Below are the code and all the weights of a small trained network. Each question names an input and a class and asks about switching units off, where a switched-off unit gives its printed mean instead of its output.

import numpy as np


def w(rows, s, z=0):
    codes = np.array(rows[::2]) - 128.0
    scale = np.full(codes.shape[1], s)
    scale[-1] = z or s
    return codes * scale


def f(y):
    return np.maximum(y, 0)


def log_softmax(a):
    a = a - a.max(-1, keepdims=True)
    return a - np.log(np.exp(a).sum(-1, keepdims=True))


def net(x, mask):
    res = np.array(x, float).reshape(1, 6) / 4 @ E
    y = f(res @ A[0][:, :-1].T + A[0][:, -1])
    res = res + np.where(mask, y, B[0][:, -1]) @ B[0][:, :-1]
    return log_softmax(res[-1] @ U[:, :-1].T + U[:, -1])


A, B = {}, {}
E = w([
[115,98,133,129],'x0',
[179,155,149,119],'x1',
[44,3,136,141],'x2',
[235,159,170,20],'x3',
[241,128,240,200],'x4',
[221,69,42,171],'x5',
],0.0053)
A[0] = w([
[130,229,92,168,106],'neuron 1',
[135,180,109,150,164],'neuron 2',
[168,81,99,109,64],'neuron 3',
[176,193,96,92,67],'neuron 4',
[107,144,114,163,61],'neuron 5',
[90,156,150,148,89],'neuron 6',
[162,84,245,153,107],'neuron 7',
[114,165,164,101,69],'neuron 8',
[51,173,57,35,93],'neuron 9',
[68,181,174,105,4],'neuron 10',
[176,80,192,188,199],'neuron 11',
[96,17,175,132,169],'neuron 12',
[85,158,187,84,52],'neuron 13',
[63,112,74,92,183],'neuron 14',
[88,83,85,187,76],'neuron 15',
[202,100,121,146,84],'neuron 16',
[158,112,151,64,57],'neuron 17',
[189,131,101,77,48],'neuron 18',
[111,226,93,183,177],'neuron 19',
[144,161,118,117,254],'neuron 20',
[154,114,58,183,83],'neuron 21',
[151,173,174,184,55],'neuron 22',
[86,54,129,127,133],'neuron 23',
[97,76,53,132,241],'neuron 24',
[100,144,114,176,209],'neuron 25',
[57,165,190,133,24],'neuron 26',
[98,115,48,167,16],'neuron 27',
[75,176,205,100,12],'neuron 28',
],0.011,0.0031)
B[0] = w([
[128,101,192,80,205],'neuron 1',
[108,114,170,58,187],'neuron 2',
[181,99,45,157,163],'neuron 3',
[166,86,186,122,221],'neuron 4',
[158,74,121,205,147],'neuron 5',
[150,40,104,132,161],'neuron 6',
[53,245,90,142,243],'neuron 7',
[154,49,116,155,171],'neuron 8',
[122,198,105,84,253],'neuron 9',
[154,57,84,210,178],'neuron 10',
[77,200,91,40,248],'neuron 11',
[174,126,206,85,231],'neuron 12',
[207,59,3,215,187],'neuron 13',
[170,207,126,64,245],'neuron 14',
[179,102,155,134,204],'neuron 15',
[106,126,70,151,200],'neuron 16',
[239,110,80,174,180],'neuron 17',
[213,21,102,120,198],'neuron 18',
[192,77,189,70,218],'neuron 19',
[85,133,230,73,224],'neuron 20',
[164,71,80,194,179],'neuron 21',
[115,167,101,100,196],'neuron 22',
[166,150,180,109,209],'neuron 23',
[139,182,179,111,251],'neuron 24',
[179,110,159,100,196],'neuron 25',
[177,16,92,184,186],'neuron 26',
[180,147,102,174,184],'neuron 27',
[136,75,6,238,193],'neuron 28',
],0.0059,0.0053)
U = w([
[185,87,219,67,249],'0',
[226,55,1,213,54],'1',
[221,113,120,126,10],'2',
[101,141,176,50,175],'3',
[111,230,74,77,93],'4',
],0.0062,0.0016)

Each question gives the input, the list of numbers given to net, and the class t.
The units are the neurons (one row each of A and B). Each row of codes is followed by its name. A weight is (code - 128) times the scale printed after its matrix; where a second scale follows, it is the last column's (A, B and U).
mask holds one flag per neuron, in row order. A switched-off neuron (its flag False) gives its mean, the last column of its row in B, instead of its output. The means were averaged over made-up inputs and are rounded, as every weight is.
A unit's drop is (log p(t) with every unit on - log p(t) with that unit switched off) / (log p(t) with every unit on - log p(t) with every unit switched off).
The circuit of an input: a set's keep is (log p(t) with only the set's units on - log p(t) with every unit switched off) / (log p(t) with every unit on - log p(t) with every unit switched off). Starting from the 12 units with the biggest drops (on a tie, the unit counted first), units are removed one at a time, each time the one whose removal leaves the highest keep (on an exact tie, the one counted first), for as long as the keep stays at least 0.8.
units of the circuit, in order: the units of the circuit, biggest drop first
unit that matters most: the unit with the biggest drop
top k neurons: the k neurons with the biggest drops, biggest first
drop of u: that unit's drop, to one decimal
input [-6,8,-6,-3,8,5], class 4: unit that matters most -> neuron 11
input [0,-1,6,-3,7,-1], class 4: units of the circuit, in order -> neuron 7; neuron 11
input [-6,0,-8,3,-8,0], class 0: units of the circuit, in order -> neuron 4; neuron 19; neuron 1
input [4,5,6,4,-3,-7], class 1: top 2 neurons -> neuron 13; neuron 28
input [5,-7,0,2,-8,5], class 4: units of the circuit, in order -> neuron 9; neuron 14
input [0,5,4,7,8,-6], class 4: units of the circuit, in order -> neuron 7; neuron 11
input [-6,4,0,4,-6,-7], class 1: top 3 neurons -> neuron 13; neuron 28; neuron 10
input [0,0,3,-4,5,0], class 4: top 2 neurons -> neuron 11; neuron 7
input [4,4,7,6,8,1], class 4: top 2 neurons -> neuron 7; neuron 11
input [0,0,7,-4,-3,1], class 0: drop of neuron 12 -> 0.3
input [3,5,3,-3,5,-4], class 4: drop of neuron 3 -> 0.0
input [-4,-6,-7,3,-7,4], class 0: drop of neuron 12 -> -0.1
